Here is a tiny trained network, its code and every weight. The questions are about switching its units off for an input and a class, where a switched-off unit gives its printed mean instead of its output.

import numpy as np


def w(rows, s, z=0):
    codes = np.array(rows[::2]) - 128.0
    scale = np.full(codes.shape[1], s)
    scale[-1] = z or s
    return codes * scale


def f(y):
    return np.maximum(y, 0)


def log_softmax(a):
    a = a - a.max(-1, keepdims=True)
    return a - np.log(np.exp(a).sum(-1, keepdims=True))


def net(x, mask):
    res = np.array(x, float).reshape(1, 7) / 4 @ E
    y = f(res @ A[0][:, :-1].T + A[0][:, -1])
    res = res + np.where(mask, y, B[0][:, -1]) @ B[0][:, :-1]
    return log_softmax(res[-1] @ U[:, :-1].T + U[:, -1])


A, B = {}, {}
E = w([
[39,115,197,92,1,68,95,33],'x0',
[75,149,96,138,208,119,158,5],'x1',
[58,3,161,66,192,63,178,213],'x2',
[130,125,127,135,131,128,135,125],'x3',
[129,114,110,125,120,124,134,122],'x4',
[121,117,123,139,124,134,129,129],'x5',
[126,112,109,117,106,152,145,117],'x6',
],0.0076)
A[0] = w([
[175,201,99,221,87,149,67,68,47],'n0',
[80,147,119,188,231,106,206,1,85],'n1',
[215,134,57,157,233,169,156,183,41],'n2',
[114,129,112,152,188,143,178,177,93],'n3',
[122,74,174,114,200,84,52,148,72],'n4',
[179,197,78,147,71,141,114,103,18],'n5',
[57,76,113,138,148,77,208,177,12],'n6',
],0.0079,0.011)
B[0] = w([
[88,11,173,97,246,136,170,113,233],'n0',
[226,96,169,202,32,97,119,204,253],'n1',
[45,80,141,59,42,80,2,65,252],'n2',
[120,191,153,112,96,157,98,87,188],'n3',
[113,94,126,194,195,139,158,78,157],'n4',
[124,26,227,40,180,213,176,137,168],'n5',
[192,60,246,77,248,186,145,87,157],'n6',
],0.0083,0.0066)
U = w([
[133,58,186,73,235,177,158,95,20],'0',
[135,128,109,133,130,110,121,130,232],'1',
[38,97,145,84,56,72,28,49,5],'2',
[141,124,114,154,137,123,125,148,217],'3',
[255,88,145,165,70,113,106,214,107],'4',
[107,133,115,132,141,127,140,138,207],'5',
[134,134,113,119,151,119,126,121,193],'6',
[135,235,29,143,150,85,230,182,30],'7',
],0.0098,0.014)

Each question gives the input, the list of numbers given to net, and the class t.
The units are the neurons (one row each of A and B). Each row of codes is followed by its name. A weight is (code - 128) times the scale printed after its matrix; where a second scale follows, it is the last column's (A, B and U).
mask holds one flag per neuron, in row order. A switched-off neuron (its flag False) gives its mean, the last column of its row in B, instead of its output. The means were averaged over made-up inputs and are rounded, as every weight is.
A unit's drop is (log p(t) with every unit on - log p(t) with that unit switched off) / (log p(t) with every unit on - log p(t) with every unit switched off).
The circuit of an input: a set's keep is (log p(t) with only the set's units on - log p(t) with every unit switched off) / (log p(t) with every unit on - log p(t) with every unit switched off). Starting from all 7 units, units are removed one at a time, each time the one whose removal leaves the highest keep (on an exact tie, the one counted first), for as long as the keep stays at least 0.8.
units of the circuit, in order: the units of the circuit, biggest drop first
top k neurons: the k neurons with the biggest drops, biggest first
drop of u: that unit's drop, to one decimal
input [-8,-3,5,1,5,3,-3], class 2: units of the circuit, in order => (n2)
input [8,8,-2,-8,2,-8,7], class 1: units of the circuit, in order => (n2, n1)
input [4,7,6,-7,5,-8,-4], class 1: units of the circuit, in order => (n1, n2)
input [6,-6,-7,-4,-4,-2,-3], class 0: units of the circuit, in order => (n0, n5)
input [-2,-4,8,-7,2,5,-3], class 0: top 3 neurons => (n6, n1, n4)
input [4,6,0,1,0,5,3], class 4: units of the circuit, in order => (n1, n2)
input [5,5,-6,-7,6,-5,3], class 3: top 2 neurons => (n2, n1)
input [-5,-4,-8,6,2,-5,6], class 0: units of the circuit, in order => (n0, n5)
input [-8,-8,2,-7,-3,6,0], class 2: top 2 neurons => (n2, n1)
input [5,6,-6,-3,4,6,-1], class 0: top 3 neurons => (n0, n2, n5)
input [7,4,3,-4,-8,1,8], class 5: top 2 neurons => (n2, n3)
input [3,-2,8,-3,-4,3,3], class 0: top 2 neurons => (n6, n1)
input [-5,-5,-3,5,-6,1,1], class 6: top 2 neurons => (n1, n2)
input [6,5,-6,-7,-8,-6,-6], class 6: units of the circuit, in order => (n2)
input [5,-2,-1,-3,1,-5,-2], class 1: top 2 neurons => (n2, n1)
input [7,4,8,2,-1,7,-4], class 0: top 2 neurons => (n6, n2)
input [8,-1,8,5,-7,-6,0], class 0: top 2 neurons => (n6, n2)
input [5,6,-2,1,6,5,8], class 5: drop of n2 => 0.9
input [-2,7,-8,-1,-7,-2,-8], class 0: drop of n5 => 0.3
input [-8,-8,3,-4,-4,-4,-4], class 2: drop of n2 => 0.7
